Here is a tiny trained network, its code and every weight. The questions are about switching its units off for an input and a class, where a switched-off unit gives its printed mean instead of its output.

import numpy as np


def w(rows, s, z=0):
    codes = np.array(rows[::2]) - 128.0
    scale = np.full(codes.shape[1], s)
    scale[-1] = z or s
    return codes * scale


def f(y):
    return np.maximum(y, 0)


def log_softmax(a):
    a = a - a.max(-1, keepdims=True)
    return a - np.log(np.exp(a).sum(-1, keepdims=True))


def net(x, mask):
    res = np.array(x, float).reshape(1, 4) / 4 @ E
    y = f(res @ A[0][:, :-1].T + A[0][:, -1])
    res = res + np.where(mask, y, B[0][:, -1]) @ B[0][:, :-1]
    return log_softmax(res[-1] @ U[:, :-1].T + U[:, -1])


A, B = {}, {}
E = w([
[111,219,203,120,130,175,176,34],'x0',
[217,56,254,124,190,126,216,150],'x1',
[64,47,72,82,150,229,187,117],'x2',
[188,198,53,152,239,164,159,140],'x3',
],0.011)
A[0] = w([
[173,97,135,120,139,104,71,194,59],'n0',
[155,110,171,126,145,131,177,120,50],'n1',
[179,133,150,160,116,119,107,131,236],'n2',
[134,148,201,109,155,158,146,94,89],'n3',
[133,191,208,123,142,190,170,34,83],'n4',
[91,44,191,93,71,75,133,148,68],'n5',
[110,50,93,119,141,157,171,148,83],'n6',
[154,149,93,196,250,128,172,150,56],'n7',
[187,152,165,209,148,52,72,147,2],'n8',
[200,71,157,96,151,123,174,160,41],'n9',
[174,102,163,119,137,134,158,123,62],'n10',
[171,82,192,119,135,136,131,165,43],'n11',
[148,137,191,127,141,172,145,148,40],'n12',
[158,56,139,153,155,105,134,182,103],'n13',
[149,75,114,122,170,118,94,201,98],'n14',
[129,138,159,201,145,61,120,94,35],'n15',
[154,137,135,176,121,104,108,156,123],'n16',
[57,120,137,97,175,111,180,163,167],'n17',
[89,65,100,74,157,205,173,100,54],'n18',
[156,124,82,199,183,129,155,162,54],'n19',
],0.011,0.005)
B[0] = w([
[103,153,148,84,152,115,178,187,180],'n0',
[106,171,82,131,91,176,94,104,189],'n1',
[156,131,136,65,150,146,149,73,196],'n2',
[91,113,83,109,129,86,133,170,200],'n3',
[108,108,117,112,146,1,138,205,252],'n4',
[73,147,189,217,192,150,135,78,226],'n5',
[184,205,175,70,102,138,156,170,208],'n6',
[44,137,176,177,164,164,147,77,229],'n7',
[181,171,133,128,72,172,157,147,215],'n8',
[129,112,87,141,97,172,79,114,215],'n9',
[128,117,97,132,108,169,115,111,184],'n10',
[107,156,103,134,120,149,95,116,195],'n11',
[129,102,97,149,65,153,84,179,177],'n12',
[95,50,59,95,122,92,69,213,199],'n13',
[91,89,142,85,171,38,166,154,196],'n14',
[168,175,146,99,68,177,142,142,176],'n15',
[158,139,113,86,91,162,159,139,172],'n16',
[155,160,139,104,120,122,145,122,179],'n17',
[167,193,158,75,81,179,146,144,229],'n18',
[79,93,168,187,149,157,131,140,190],'n19',
],0.0095,0.013)
U = w([
[217,166,183,81,91,181,174,135,70],'0',
[107,114,95,97,131,68,137,159,166],'1',
[93,148,4,153,80,179,11,128,114],'2',
[80,134,232,225,148,176,153,88,94],'3',
[180,97,140,89,153,114,145,85,248],'4',
[222,60,120,151,157,136,96,48,81],'5',
],0.013)

Each question gives the input, the list of numbers given to net, and the class t.
The units are the neurons (one row each of A and B). Each row of codes is followed by its name. A weight is (code - 128) times the scale printed after its matrix; where a second scale follows, it is the last column's (A, B and U).
mask holds one flag per neuron, in row order. A switched-off neuron (its flag False) gives its mean, the last column of its row in B, instead of its output. The means were averaged over made-up inputs and are rounded, as every weight is.
A unit's drop is (log p(t) with every unit on - log p(t) with that unit switched off) / (log p(t) with every unit on - log p(t) with every unit switched off).
The circuit of an input: a set's keep is (log p(t) with only the set's units on - log p(t) with every unit switched off) / (log p(t) with every unit on - log p(t) with every unit switched off). Starting from the 12 units with the biggest drops (on a tie, the unit counted first), units are removed one at a time, each time the one whose removal leaves the highest keep (on an exact tie, the one counted first), for as long as the keep stays at least 0.8.
circuit, biggest first: the units of the circuit, biggest drop first
most important unit: the unit with the biggest drop
top k neurons: the k neurons with the biggest drops, biggest first
drop when u is switched off: that unit's drop, to one decimal
input [-5,6,6,1], class 0: most important unit : n6
input [6,8,1,6], class 2: circuit, biggest first : (n1 n9 n12)
input [4,1,-3,0], class 1: top 2 neurons : (n4 n18)
input [-6,0,-6,1], class 0: top 2 neurons : (n8 n4)
input [8,8,-1,-6], class 1: top 2 neurons : (n4 n3)
input [3,2,-2,-3], class 4: top 2 neurons : (n7 n13)
input [-4,5,3,5], class 2: top 2 neurons : (n13 n9)
input [7,-6,-4,-8], class 3: top 2 neurons : (n13 n5)
input [1,-2,-3,2], class 4: top 2 neurons : (n18 n6)
input [-1,6,4,4], class 2: top 2 neurons : (n9 n13)
input [7,-5,-5,-7], class 1: top 2 neurons : (n4 n7)
input [6,-7,7,-6], class 0: top 2 neurons : (n18 n13)
input [-4,7,2,-7], class 2: top 2 neurons : (n13 n9)
input [-6,-2,-7,5], class 0: circuit, biggest first : (n8)
input [-5,2,-1,-7], class 3: top 2 neurons : (n5 n4)
input [-7,-4,8,8], class 0: top 2 neurons : (n6 n18)
input [7,8,6,0], class 2: drop when n14 is switched off : 0.1
input [7,1,-6,7], class 1: drop when n3 is switched off : 0.4
input [8,-7,6,-1], class 1: drop when n9 is switched off : 0.1
input [-8,-6,6,8], class 1: circuit, biggest first : (n14)
